Here are made-up nodes, facts about them, and rows of numbers that follow some of those facts. Name the node behind each unnamed row.

Facts:
bagu (χ a) (Δ i) (σ sagru,skibrul)
bidugro (χ a) (Δ d) (σ skibrul)
bitrim (χ b) (Δ i) (σ zulis)
bofu (χ b) (Δ d) (σ tredrur)
bozas (χ b) (Δ j) (σ brufa,flobrir)
bozu (χ a) (Δ j) (σ tredrur,zegar)
brekin (χ c) (Δ f) (σ drubrar)
bretrek (χ b) (Δ i)
brodrum (χ b) (Δ d)
brufa (χ a) (Δ f)
bruflal (χ a) (Δ f) (σ plifu)
daplim (χ a) (Δ d) (σ rebrek,stiskik,skibrul,tiplos)
daral (χ b) (Δ f) (σ tronur)
debos (χ b) (Δ e) (σ sovun,sogin)
dobin (χ a) (Δ g) (σ palom)
dogrer (χ c) (Δ e)
drena (χ b) (Δ d)
dretesol (χ c) (Δ e) (σ kobesti)
dribam (χ a) (Δ d) (σ vedrutrik,dretesol)
drimi (χ a) (Δ h) (σ kivam)
drivis (χ a) (Δ f) (σ plifu)
drode (χ a) (Δ g) (σ bruflal)
drubrar (χ a) (Δ i) (σ skibrul)
drubul (χ c) (Δ i) (σ stigruska,skibrul)
dudridru (χ c) (Δ f) (σ klizolir,tiplos,ziklor)
fafatres (χ a) (Δ f) (σ tiplos)
fedin (χ b) (Δ h)
fefem (χ b) (Δ g)
fiba (χ a) (Δ e)
fidre (χ a) (Δ j) (σ skatri,bidugro)
fitas (χ a) (Δ h) (σ brekin)
flaklo (χ a) (Δ d) (σ trebevel)
flaplife (χ c) (Δ h) (σ plifu)
fleni (χ a) (Δ d) (σ plifu,drubrar)
fleple (χ b) (Δ h) (σ ketum)
flestifik (χ a) (Δ d) (σ sovun,tredrur)
flobi (χ b) (Δ j) (σ plifu)
flobres (χ b) (Δ e) (σ stigruska,daplim)
flobrir (χ a) (Δ e) (σ skibrul)
flogufur (χ a) (Δ g)
fostak (χ a) (Δ f) (σ ladra)
fuzum (χ c) (Δ g) (σ kivam,bruflal)
gaplon (χ c) (Δ h) (σ stebre,klizolir)
gepatu (χ c) (Δ f)
gesti (χ c) (Δ d) (σ pidrer,skibrul,tiplos,staskes,giskes)
getir (χ a) (Δ g) (σ giskes)
gezuk (χ c) (Δ e) (σ rikur,kidi)
giskes (χ c) (Δ f)
grakosto (χ a) (Δ h)
gribrul (χ b) (Δ h) (σ stiskik,bretrek,pudrepla)
keku (χ a) (Δ d) (σ gesti,staskes)
ketum (χ a) (Δ g)
kidi (χ a) (Δ e) (σ pinofi)
kime (χ c) (Δ d)
kimim (χ a) (Δ g) (σ skosutran,drubrar)
kivam (χ a) (Δ f) (σ stiskik,skibrul)
kledre (χ a) (Δ f) (σ tedrar,trezus)
kleple (χ a) (Δ j) (σ tutribra)
klipan (χ b) (Δ e) (σ tutribra,ladra)
klizolir (χ a) (Δ d) (σ kivam)
kobesti (χ a) (Δ g) (σ skibrul)
kuluk (χ b) (Δ d) (σ kivam,stiskik,kobesti)
ladra (χ b) (Δ f) (σ skibrul)
lape (χ b) (Δ e)
lesa (χ b) (Δ f)
likluskas (χ b) (Δ i) (σ pidrer)
limalu (χ a) (Δ i) (σ pidrer)
marul (χ a) (Δ d) (σ staskes)
mepek (χ b) (Δ i)
metin (χ a) (Δ e)
migrel (χ b) (Δ d) (σ tedrar,vibre,vereskas)
mutre (χ b) (Δ d) (σ skibrul)
muzo (χ a) (Δ g) (σ skosutran,poflal,limalu)
nefek (χ a) (Δ j)
netrabam (χ b) (Δ d) (σ stigruska)
nomo (χ a) (Δ e) (σ fleple)
nores (χ b) (Δ d) (σ bretrek)
nuvastil (χ c) (Δ d) (σ fleni,drubrar)
nuvo (χ a) (Δ d) (σ flaklo)
pafa (χ b) (Δ e) (σ fleple)
palom (χ a) (Δ g) (σ bitrim)
pibak (χ b) (Δ e) (σ ziklor)
pibis (χ c) (Δ i)
pidrer (χ c) (Δ g) (σ flaplife)
pinofi (χ a) (Δ e) (σ zubegi)
plemese (χ a) (Δ j) (σ tutribra,zubegi,staskes)
plifu (χ c) (Δ d) (σ drubrar,skibrul)
plividak (χ c) (Δ d) (σ fleni)
pluflitro (χ a) (Δ h) (σ stebre,pudrepla,tiplos)
poflal (χ a) (Δ f)
pudrepla (χ a) (Δ h) (σ skibrul)
rakofur (χ c) (Δ h)
rebrek (χ a) (Δ i) (σ skibrul,staskes)
repin (χ a) (Δ h) (σ brekin)
rikur (χ b) (Δ d) (σ skibrul,flaplife,staskes)
sagru (χ a) (Δ j) (σ fleni,stigruska,drubrar,pudrepla)
skatri (χ a) (Δ e) (σ trebevel,stigruska,giskes)
skibrul (χ a) (Δ e)
skosutran (χ a) (Δ i) (σ stigruska,stiskik)
sobam (χ a) (Δ f) (σ stiskik)
sodrak (χ a) (Δ f) (σ zubegi,debos,fiba,vedrutrik,skibrul,rikur)
sogin (χ a) (Δ e) (σ staskes)
sovoplon (χ c) (Δ i) (σ fleni)
sovun (χ b) (Δ d) (σ pidrer)
staskes (χ b) (Δ h) (σ flaplife)
stebre (χ c) (Δ d)
stigruska (χ b) (Δ e) (σ skibrul,tiplos)
stiskik (χ a) (Δ f) (σ flaplife)
stistun (χ b) (Δ i) (σ tronur)
studite (χ a) (Δ d)
taflasok (χ b) (Δ h) (σ skibrul)
tedrar (χ b) (Δ e)
tibri (χ a) (Δ f)
tiplos (χ a) (Δ e) (σ fleni)
trebevel (χ a) (Δ d) (σ fleni)
tredrur (χ c) (Δ f)
tregrin (χ a) (Δ i)
trezus (χ c) (Δ f) (σ zubegi,stigruska,stebre,poflal,flaplife)
trole (χ a) (Δ d) (σ sovoplon,drubul,brufa)
tronur (χ a) (Δ f) (σ fiba)
truskan (χ b) (Δ j)
tutribra (χ a) (Δ i)
vazen (χ b) (Δ j) (σ drubrar,tronur,stistun,vereskas)
vedrutrik (χ a) (Δ d) (σ zubegi,plifu,flaplife)
vereskas (χ a) (Δ j) (σ bitrim)
vibre (χ b) (Δ e)
viduram (χ a) (Δ e) (σ limalu)
zaflibar (χ a) (Δ f) (σ dretesol)
zegar (χ a) (Δ h) (σ gesti)
zetradra (χ b) (Δ d) (σ sovun,brodrum,skibrul,tiplos)
ziklor (χ b) (Δ d) (σ skatri,stiskik,kobesti)
zubegi (χ c) (Δ d)
zulis (χ a) (Δ d) (σ stebre,gribrul)

Some rows with their names:
poflal: [  1   4  10   8   2  17  11 -45   3 -14  21 -12  22 -18   1 -16  -7 -14
   7   0  -5  18   7  20  -8  -7  -7  16  -9  -2 -19 -21  -6]
dobin: [  7 -23   8  23   3  -4  -6 -46  25   0  -3   1 -13 -18  -9 -12  17 -18
  16  21 -17 -14  29  23  -7 -17  11  22 -37 -35 -22 -14 -21]
pinofi: [ -9   2  -4   0  10  19  10 -42   0  -7  22  -5   6 -10   7 -26  10 -15
   5  -5  -5  15   0  24   0   5  -1   9 -10  -4 -15 -19 -13]
vibre: [  5   1  -2  -3  18   8  17 -28 -14   3  17 -13  27 -26  -2 -40   8  -4
  10  10 -15  -6  10  33  -5  -6   3  31 -14 -12 -26 -15   3]
klipan: [ -9   8 -14   3  14  16  -2 -36   5 -18  19  -4 -13   1  19 -18  14  -8
   6  -6 -10  11   3  28   9   0   6   6 -14  -2 -29 -19 -21]
dogrer: [ -4  -1 -12   5   4  13   2 -30 -13  -1  22  -7   8  -9   7 -16   8 -15
   2  -5  -6  10   5  18  -2   6   1   7 -13  -3 -20 -22  -6]
sobam: [ -7   3   4  12   3  14  -5 -44  13 -20  14  -1  -9  -4   2  -4   0 -12
   4  -3  -5  21  10  14  -7  -1   2   5 -17 -10 -20 -16 -13]
taflasok: [ -7   5  -6  -2  13   9  -6 -33  -1 -26  22  -5 -10  -5   9  -7   9  -6
   7  -8 -19  12   4  16  -2  -4   7   4 -13  -5 -27  -7  -9]
fostak: [ -6   6   0  14   2  16  -3 -47  22 -22  17  -2 -13  -3   8   1   0 -13
   8   1  -7  24   6  18   0  -2   1   3 -15  -4 -23 -22 -23]
drivis: [ -8   4   5  10   3  14  -6 -42  11 -21  13  -2  -9  -2   1  -4   1 -14
   2  -5  -6  22  11  13  -9  -1   3   3 -17 -10 -20 -15 -11]
flobi: [ -1   0   0  14  -1  21  -5 -27   5 -26  11  -7  -8   6  16 -17  10 -16
  -3  -8 -16  16  29  18  -5 -14   5   4 -21 -12 -25 -17 -14]
kidi: [-10   3  -4   0   8  18  10 -42   1  -6  22  -4   6 -11   7 -25  10 -15
   6  -6  -5  16  -1  23   0   4  -1  10 -10  -3 -16 -19 -12]
vazen: [  2  -2   2  14   2  16  -3 -25   2 -20   9  -7  -4  -2   8 -19   9 -14
  -2  -1 -18   9  34  21  -9 -15   6  11 -24 -19 -24 -14  -8]
likluskas: [ -6 -10  -1  11   9  10  -8 -34   2 -22  11 -10  -6   5  15 -16  19 -19
   6 -19 -12   3  14  14   2 -15   6   5 -20  -5 -20 -11 -14]
nefek: [ -2  -4   7  14  -5  24   6 -40   9 -14  15  -8   8  -7   8 -21   3 -23
   0  -5 -11  19  24  19  -7 -11  -2   9 -17 -12 -14 -22 -12]
sogin: [-11   1  -3   2   9  18   8 -41  -4  -7  24  -5   5 -12   8 -22  10 -15
   4 -10  -3  12   0  21  -1   3  -3  10 -10  -6 -15 -19 -10]
flaklo: [-11   3   6   3   7  18   1 -36  -2  -9   6 -10  17   9   1 -33  12 -26
  -5  -8  -1  24   8  11 -10   0   7   5 -16   1 -10 -17  -3]
gaplon: [ -4  -2 -11   4   1   6  -4 -33  -4 -13  23  -4  -7  -9   4   3   5 -12
   8  -2 -16  12   3  11  -5   3   7   1 -15  -6 -23 -14  -8]

Rows to name:
No name comes twice in this set of rows, the named rows included.
[-10   0  -2  -1   7  11   1 -42   5 -16  22   0  -6 -12   1  -5   7 -12
   7  -5 -14  16   0  15  -6   4   4   2 -15 -10 -18  -9 -11]	pluflitro
[ -8   3  -1  -1  10  20  14 -41  -5  -4  24  -8  18 -15   5 -31   7 -16
   4  -4  -5  15   0  24  -2   3  -3  12  -8  -1 -14 -20  -7]	skibrul
[  2 -14   0  23  -9  11 -13 -36   7 -16   6 -10  -1   8  10  -6  10 -29
   2  -3 -12  14  22   6  -4 -14   9  -4 -22  -3 -20 -21 -17]	fuzum
[ -8   1  -2  10  16  11  -6 -31   0 -14   5 -11  -3   9  12 -22  16 -14
   2 -16  -2   4  12  16   2  -8   4  11 -20  -3 -22 -16 -11]	zetradra
[  0   2   1  13  -2  23  -4 -27   5 -26  13 -10  -2   6  16 -19   8 -18
  -4  -8 -15  19  27  19  -5 -13   5   5 -18  -8 -23 -18 -13]	bozas
[-15 -14   4  18  22   6  -7 -33 -15 -15  16 -15 -13  -2  18  -4  15  -9
   0 -58  11 -24  18  12   7 -18 -20  17 -18 -15 -14 -14  -1]	bofu
[ -9 -16  10  21   0  22  -1 -40   0 -19  22  -7 -11  -9  14  -2   6 -19
  -2 -39   0   0  28  12  -4 -16 -18   8 -17 -23  -8 -19  -8]	bozu
[ -1   7  10   7   1  19  10 -43   2 -16  21 -12  25 -13   2 -18  -7 -14
   5   0  -4  25   5  18  -8  -5  -4  12  -7   2 -17 -20  -5]	brufa
[ -4  -2   4   8  11  12   6 -43   8   0   6  -8   9  -6   1 -28  12 -20
   8   2  -2   5   7  21  -2  -2   3  18 -22  -8 -15 -20 -12]	zulis
[ -6 -10   6   6   3  13   1 -41   4 -12  11  -9  14  -2   3 -26  15 -27
   4  -5 -11  13  10  11  -7  -7   6   5 -18  -4  -9 -13  -9]	drubrar
[ -3 -13  10  17  -5  13  -8 -42  13 -19   6  -7  -1   6   5 -17  12 -30
   1  -6 -10  17  22   9  -8 -14   7   0 -21  -9 -13 -15 -16]	kimim
[  2  -3  -3  13   4  12   6 -34  -6   4  11 -18  25  -5   6 -24   7 -21
   7   0  -2   8   8  18  -1  -5   1  17 -16   4 -20 -28  -5]	stebre
[  1  10   0  11   6  15   1 -35   9 -26  17 -12   3  -5  14  -9  -2  -8
   9  -1 -10  17   9  23   2 -11   2  12 -12   2 -30 -20 -14]	ladra
[ -3   3  -4  10  15   9  -3 -33   8 -11   2  -9  -4   7   9 -25  17 -13
   6   1  -8   5  10  23   3  -7  10  15 -23  -4 -27 -17 -17]	nores

Now the same nodes, written a new way:
Named rows:
tronur: [ 23 -13  -1   9   0   7 -13 -22   7  -1   9  29  -1  -2 -17  21  20  15
  -2  -9  -3  25   4  -3 -14 -24  -1   2  23  -2   0]
stistun: [ -5   6 -11 -14  15   3 -11  -3  -4  32   4   0 -26   9   8   1 -16  21
  -6  18   1  -4  -5   7   3  -4  -6 -13  -4   1  19]
gepatu: [ 27 -12  -4  14  -9   6  -8 -30  16   2  19  19   2  -8 -12  25  18  40
  -5  -6 -19  11 -11  11 -14 -22  -1  13   6  10  -4]
bruflal: [ 25  -7 -31   4  18  18 -38 -18 -16 -32 -32  53  42   9  -1  -4  -3  16
   0 -23  27 -12 -11  18 -22 -26 -19  24  57   9  20]
ziklor: [ 10 -15  11   2  21   2  34   2   1  40 -14  11 -41 -19  21 -11 -14   2
  16  -5   7  -2  -9 -33  27   3 -20  17  15  12  29]
tiplos: [  4  13 -31 -22  15   0 -18  20  19  75 -11 -16  24  -6 -22  41  21 -39
   1  20  10  -6  12 -28  -1 -11  21 -25  23   6 -32]
daplim: [ -5  -8  17 -30   8  -8  21   4   0   8 -16 -31 -11 -16  19 -10  14  -1
  27 -20  -4   6  16 -50  22 -29  -8  -5  17   1   2]
drivis: [ 24  -6 -27   0  14  15 -38 -16  -9 -27 -28  47  39   7  -3  -1   3  16
   0 -20  21  -4  -9  15 -23 -25 -15  18  51   6  15]
gaplon: [  4  -8  -5   3  13 -16   3 -11   6  31  -9 -16 -17  -6  11   5 -12  29
 -12 -13  -6 -13 -20 -11   6   1   0  -7   0   5  -8]
staskes: [-24  -2 -38 -38  44 -37   0  15  38  11 -53   0  -8  -6  34  -8  15  14
 -31 -36 -28  35  -8  28  -1  28 -45 -46  10  14  44]
rikur: [-22  -4 -12 -60  23 -18   7   8  33 -12 -34 -22  11  -7  40 -12  15  22
   7 -30 -37  26   9  18   9 -21 -37 -34   5  11  36]
palom: [ 21 -25  -8   0   3   4   6 -11  13   9  -3  27 -13  -3   2   2   6   0
  15 -17 -10  16  -3  -2 -12 -22   7  -8  22  -7 -11]
kledre: [ 20 -13  -4   6   3   5  -8 -17   9  -2   7  28  -2  -4 -12  19  26   9
  -4 -10  -3  26   3  -6 -13 -20  -3   3  23  -1   3]
tregrin: [ -8   2  -5  -5   4  -9 -20 -12 -16   9  10  -3 -31  15   3  -2 -12  22
 -12   1   4   6   0  -1 -11  -6  11 -23   0 -17  -6]
grakosto: [ -4 -16   4  -1  12  -9 -14 -19  -2  15  -2  -6 -22  17   6   2 -18  23
 -13 -13   5   8  -6  -4  -4 -14   9 -31   5 -14 -12]
giskes: [ 27 -12  -3  13  -7   3  -3 -28  18   4  20  19   0  -8 -12  25  21  37
  -8  -7 -24  15 -12  10 -13 -20   1  11   3   8  -5]
pafa: [  4 -14  -9  -4  11  -2   1  -5   6  28   0   7 -20  -4   1  18 -12  17
  -8   8   1   1   5  14   8 -15  -9 -17   3  12  16]
kuluk: [ 11 -17   9   1  20   3  33  -1  -4  31 -14  10 -38 -18  24 -13 -20   9
  18  -7   9  -6  -8 -30  28  -2 -21  19  15  13  28]

Name these rows:
No name comes twice in this set of rows, the named rows included.
[-13 -12  24 -58   4   8   7  -7  11 -10  -5 -46  16  -2  31  -6  -5  32
  34  -6 -18  -4  24  -9  23 -62 -20 -12  -6   6  18]	mutre
[  3  -8  -7  -1   6 -13   9   3  -3  33  -5  -4 -24 -14 -10  18   9 -13
  -4  -3  10   2   9 -27  10  -8   5 -14  18   6  -5]	skatri
[  1   5 -26 -45  13  11 -33  -8 -11 -25 -41 -28  72   6  31 -20 -25  35
  28 -23   6 -58 -10   9   0 -57 -14  13  28  12   1]	plifu
[-16 -11  28 -54  -3  -4   1  -7  -2 -27 -10 -52  17   0  24 -10   7  22
  34 -22 -10   0  29 -24  16 -67  -6 -16   4  -7  -2]	bidugro
[ 21  -2 -18   8   8  -8   6 -11  18   2 -11  25   2 -26  -2  15  34  22
  -8 -23 -17  14 -16  -2  -7   3 -20  22  23  22  18]	trezus
[  0 -15   7   3  18 -12   7  -7 -15  19 -13  -5 -32   0   9  -8 -15   8
  -3 -18  18  -3  -6 -32  13  -3  -3  -7  17  -3   3]	drimi
[-17  11 -20 -18  14 -24  -7   6   2  15  -9  -4 -30   2   8  -1  14   5
 -18 -10  -8  20   0  -5 -11  17  -1 -32   6  -8   4]	limalu
[ -7 -10  10 -41  10   4   9  -3  23  23  -6 -28   3  -4  21   2  -1  17
  22  -1 -19   7  12  -6  16 -36 -14 -17  -3   5  11]	zetradra
[ -8   5 -17 -18  14 -18 -12  -2  15   1  -8   7 -15   6   4   3  24  14
 -15 -23 -16  30   1   9 -19  -1 -10 -30  13  -8   5]	plemese
[-38  15  -1 -61   0 -26 -10   9   5 -22 -11 -51   1  -2  19  -4  31  18
   5 -17 -26  19  28  -8   3 -27 -11 -38  -1  -7  14]	rebrek
[-14  11 -20 -24  19 -11  -3   7  11  30  -5  -2 -28   0  14   2  -1  16
 -14   5 -13  13  -2  11   1  10 -15 -22  -4   4  24]	likluskas
[  0 -18   4  -7  17  -1  -8 -16  10  29   3  -1 -24  15  14   8 -32  34
 -11   4   1   3  -8  12   7 -15  -6 -26  -6  -3   6]	fedin
[ -3 -10 -14 -22  24  -9   7   1  33  35 -14   5 -15  -2  21   2   1  13
  -3  -9 -25  25  -7  11   1   1 -15 -27   0   4  14]	sovun

Now the same nodes, written a new way:
Known rows:
zulis: [  7 -14 -15 -17   5   6  -2   1  17   4  -2   1   0]
brodrum: [ 11   3  11  10  -5   2   9  -6 -10 -18  10  -7 -11]
skosutran: [-10   2  -4  10   5   1   6  -7  15   8   1  11   1]
tredrur: [  0  -1   4   5 -21 -11   9 -17 -14  -4  -7   7 -14]
kuluk: [ 21  15 -17   5   3   7   8   2   1  -7  -2 -11  11]
kidi: [-27   2  20  -5   3   4 -17   4   4   0   1   4  -9]
giskes: [ 10   0  15  17 -17 -10  25 -16  -2  -4  -7  10  -8]
stistun: [  2   6 -19  -7  -5  -1 -11  10  30  -4   6  -6  14]
tibri: [  4 -17 -30   3  -6  -9 -14   4 -13  10  -1  -1  -7]
fleple: [  4   0  22  -9  -4 -11 -17  34 -25  -5  22 -10  10]
bitrim: [  7   2 -20 -10  -9  -2  -9  11  37  -6   6   0  11]
stiskik: [  7 -18  -1  21  -5  -3   9 -12  11   0   2  12 -16]
fafatres: [  4  -3 -22  16   3   1   2 -12   0   9  -7   3  -4]
zegar: [-22   0  32  -4   6   4  -4  -2 -14  -2   2  -1 -11]
trebevel: [ 11 -14  10   5   6   2  10  -2 -13   1   7   9  -6]
skatri: [-12   7  29   9  11   6   3  15  -3   6   2  10  -1]
metin: [-17  -2  14  -9   3  -3 -23  27 -13   7   9   2   1]
fitas: [ -4  -6  12 -13  14   4  -4  14   1   4   2   1   7]

Which node is each row?
No name comes twice in this set of rows, the named rows included.
[-14  -5  50   8   6   1   4  11   1  -2   8  19  -8]	tiplos
[  2 -17 -10   7  -5  -3   0 -14  10   0  -4   8 -18]	poflal
[ -5   7  -5  -7 -11 -12   3   8 -11   8  -3   3  16]	pibis
[  1  13  12  -4  -6   4  19 -24 -15  -7 -16   0   4]	gesti
[  0   9 -24   5  -8 -10 -16  17  -4   0  11  -8  10]	mepek
[ 9 13 16 -5  6  5  3 16 13 -8  6 -7 17]	gribrul
[-12  -8  17 -15   6  -4 -13  20 -17   6   9   0  -1]	grakosto
[ 14   2 -41  -1  -9   0 -15  -3  22  -4  -2 -15  -2]	daral
[  2  15  41  11   1   0   7  17   7 -11  12   5   0]	stigruska
[ -8   1  19   1 -10  -8  21 -31  -2  -4  -5   4   0]	pidrer
[-5 19 45 -2 -4 -2 14  9  0 -3 -5 10  9]	dretesol
[-3 -8 36 -6 11  2  6  8  9  0  4  9 -4]	pudrepla

